Below is a small trained network, with its code and all its weights. Each question gives an input and a class and asks what happens when units are switched off, that is, made to give their printed mean instead of their output.

import numpy as np


def w(rows, s, z=0):
    codes = np.array(rows[::2]) - 128.0
    scale = np.full(codes.shape[1], s)
    scale[-1] = z or s
    return codes * scale


def f(y):
    return np.maximum(y, 0)


def log_softmax(a):
    a = a - a.max(-1, keepdims=True)
    return a - np.log(np.exp(a).sum(-1, keepdims=True))


def net(x, mask):
    res = np.array(x, float).reshape(1, 3) / 4 @ E
    y = f(res @ A[0][:, :-1].T + A[0][:, -1])
    res = res + np.where(mask, y, B[0][:, -1]) @ B[0][:, :-1]
    return log_softmax(res[-1] @ U[:, :-1].T + U[:, -1])


A, B = {}, {}
E = w([
[154,206,64,48,54,159,147,142,201,112],'x0',
[201,82,176,89,147,180,204,1,168,139],'x1',
[119,166,155,87,90,47,206,127,68,204],'x2',
],0.009)
A[0] = w([
[8,184,57,168,86,89,57,214,94,115,44],'N0',
[69,29,186,209,236,98,96,117,29,163,65],'N1',
[143,201,17,44,27,159,139,147,211,122,56],'N2',
[123,104,72,178,189,197,38,102,182,47,181],'N3',
[170,101,80,132,183,187,56,150,180,48,4],'N4',
[64,164,50,154,118,85,86,220,114,118,28],'N5',
[254,88,181,59,135,205,217,12,188,142,97],'N6',
[119,188,142,73,99,36,197,130,54,223,94],'N7',
],0.0063,0.0023)
B[0] = w([
[74,105,129,164,152,77,164,52,230,188,229],'N0',
[193,124,79,16,175,28,57,66,104,50,237],'N1',
[219,71,155,8,194,39,1,120,69,47,207],'N2',
[28,217,39,176,48,159,174,151,80,107,229],'N3',
[83,150,74,172,50,134,140,71,40,101,192],'N4',
[70,72,127,112,142,54,176,1,198,207,204],'N5',
[44,141,78,157,165,51,160,51,183,164,255],'N6',
[52,201,53,188,44,178,154,103,21,59,202],'N7',
],0.0065,0.0098)
U = w([
[91,119,117,151,159,80,164,83,254,199,112],'0',
[170,121,123,47,174,78,37,126,96,45,107],'1',
[84,161,94,181,2,151,162,133,57,84,110],'2',
[125,144,112,137,146,138,136,168,148,150,245],'3',
[167,115,185,160,125,158,135,185,147,141,100],'4',
[168,96,194,141,105,187,118,146,165,153,103],'5',
[139,129,176,111,137,209,120,160,147,157,108],'6',
],0.0092,0.012)

Each question gives the input, the list of numbers given to net, and the class t.
The units are the neurons (one row each of A and B). Each row of codes is followed by its name. A weight is (code - 128) times the scale printed after its matrix; where a second scale follows, it is the last column's (A, B and U).
mask holds one flag per neuron, in row order. A switched-off neuron (its flag False) gives its mean, the last column of its row in B, instead of its output. The means were averaged over made-up inputs and are rounded, as every weight is.
A unit's drop is (log p(t) with every unit on - log p(t) with that unit switched off) / (log p(t) with every unit on - log p(t) with every unit switched off).
The circuit of an input: a set's keep is (log p(t) with only the set's units on - log p(t) with every unit switched off) / (log p(t) with every unit on - log p(t) with every unit switched off). Starting from all 8 units, units are removed one at a time, each time the one whose removal leaves the highest keep (on an exact tie, the one counted first), for as long as the keep stays at least 0.8.
circuit, biggest first: the units of the circuit, biggest drop first
most important unit: the unit with the biggest drop
k most important neurons: the k neurons with the biggest drops, biggest first
drop of u: that unit's drop, to one decimal
input [2,3,-4], class 2: circuit, biggest first -> [N0 N3]
input [-5,2,2], class 1: circuit, biggest first -> [N1]
input [-5,3,1], class 1: 3 most important neurons -> [N1 N0 N5]
input [-4,4,5], class 2: 3 most important neurons -> [N7 N2 N0]
input [3,2,5], class 2: 2 most important neurons -> [N7 N1]
input [-4,-6,-6], class 0: 2 most important neurons -> [N0 N5]
input [6,-7,4], class 0: 3 most important neurons -> [N0 N5 N1]
input [-6,3,-5], class 1: 2 most important neurons -> [N1 N7]
input [-6,-3,-8], class 2: 3 most important neurons -> [N3 N4 N2]
input [-5,-8,-1], class 0: 2 most important neurons -> [N0 N5]
input [-6,5,3], class 1: 4 most important neurons -> [N1 N0 N5 N3]
input [3,7,-8], class 2: 3 most important neurons -> [N3 N4 N0]
input [-6,5,1], class 1: 4 most important neurons -> [N1 N0 N5 N3]
input [2,1,-1], class 3: most important unit -> N1
input [-2,3,3], class 3: drop of N5 -> 0.7
input [4,-2,-5], class 2: drop of N1 -> 1.5
input [6,-6,-1], class 0: drop of N5 -> 1.2
